Below is a small trained network, with its code and all its weights. Each question gives an input and a class and asks what happens when units are switched off, that is, made to give their printed mean instead of their output.

import numpy as np


def w(rows, s, z=0):
    codes = np.array(rows[::2]) - 128.0
    scale = np.full(codes.shape[1], s)
    scale[-1] = z or s
    return codes * scale


def f(y):
    return np.maximum(y, 0)


def log_softmax(a):
    a = a - a.max(-1, keepdims=True)
    return a - np.log(np.exp(a).sum(-1, keepdims=True))


def net(x, mask):
    res = np.array(x, float).reshape(1, 2) / 4 @ E
    y = f(res @ A[0][:, :-1].T + A[0][:, -1])
    res = res + np.where(mask, y, B[0][:, -1]) @ B[0][:, :-1]
    return log_softmax(res[-1] @ U[:, :-1].T + U[:, -1])


A, B = {}, {}
E = w([
[204,64,42,172,20,83],'x0',
[177,246,1,28,156,40],'x1',
],0.011)
A[0] = w([
[105,84,121,177,94,150,226],'N1',
[102,73,77,141,99,134,66],'N2',
[52,76,245,220,158,198,166],'N3',
[122,55,175,225,43,179,144],'N4',
[134,122,83,99,117,164,205],'N5',
[56,197,110,69,182,66,228],'N6',
[154,188,10,60,99,8,167],'N7',
[72,131,135,1,215,183,144],'N8',
[125,113,139,212,105,136,236],'N9',
[177,204,14,80,103,27,141],'N10',
[99,145,139,75,149,102,185],'N11',
[89,128,148,164,67,171,253],'N12',
[154,241,123,83,168,142,216],'N13',
[134,168,63,3,145,93,221],'N14',
[7,174,194,132,110,181,213],'N15',
[145,231,119,23,159,115,243],'N16',
],0.0099,0.0036)
B[0] = w([
[93,168,115,44,117,163,160],'N1',
[82,180,112,155,95,94,146],'N2',
[219,41,254,89,243,216,208],'N3',
[11,102,64,107,106,194,187],'N4',
[143,92,129,115,106,149,151],'N5',
[99,219,145,187,90,24,201],'N6',
[247,109,135,71,142,128,252],'N7',
[64,173,124,219,126,132,190],'N8',
[43,132,68,34,104,175,160],'N9',
[218,27,220,92,135,94,247],'N10',
[89,204,63,120,78,42,161],'N11',
[78,63,103,61,141,190,160],'N12',
[131,251,77,198,54,92,198],'N13',
[170,129,72,214,34,77,220],'N14',
[17,188,123,96,188,188,180],'N15',
[169,147,118,214,86,10,218],'N16',
],0.0066,0.024)
U = w([
[209,125,117,137,95,95,150],'0',
[103,144,164,181,195,157,1],'1',
[1,184,48,184,70,121,130],'2',
[107,78,144,11,155,219,233],'3',
],0.0098,0.0027)

Each question gives the input, the list of numbers given to net, and the class t.
The units are the neurons (one row each of A and B). Each row of codes is followed by its name. A weight is (code - 128) times the scale printed after its matrix; where a second scale follows, it is the last column's (A, B and U).
mask holds one flag per neuron, in row order. A switched-off neuron (its flag False) gives its mean, the last column of its row in B, instead of its output. The means were averaged over made-up inputs and are rounded, as every weight is.
A unit's drop is (log p(t) with every unit on - log p(t) with that unit switched off) / (log p(t) with every unit on - log p(t) with every unit switched off).
The circuit of an input: a set's keep is (log p(t) with only the set's units on - log p(t) with every unit switched off) / (log p(t) with every unit on - log p(t) with every unit switched off). Starting from the 12 units with the biggest drops (on a tie, the unit counted first), units are removed one at a time, each time the one whose removal leaves the highest keep (on an exact tie, the one counted first), for as long as the keep stays at least 0.8.
units of the circuit, in order: the units of the circuit, biggest drop first
top k neurons: the k neurons with the biggest drops, biggest first
drop of u: that unit's drop, to one decimal
input [3,0], class 3: units of the circuit, in order	(N16, N14)
input [-3,-1], class 1: units of the circuit, in order	(N7, N14)
input [-8,8], class 2: units of the circuit, in order	(N8)
input [-6,-1], class 1: top 2 neurons	(N3, N14)
input [-7,-4], class 3: top 2 neurons	(N3, N16)
input [-1,1], class 2: top 3 neurons	(N10, N3, N7)
input [-2,0], class 2: top 2 neurons	(N10, N7)
input [-6,0], class 2: top 2 neurons	(N10, N7)
input [7,-1], class 3: drop of N13	0.1
input [-6,1], class 2: drop of N14	0.0
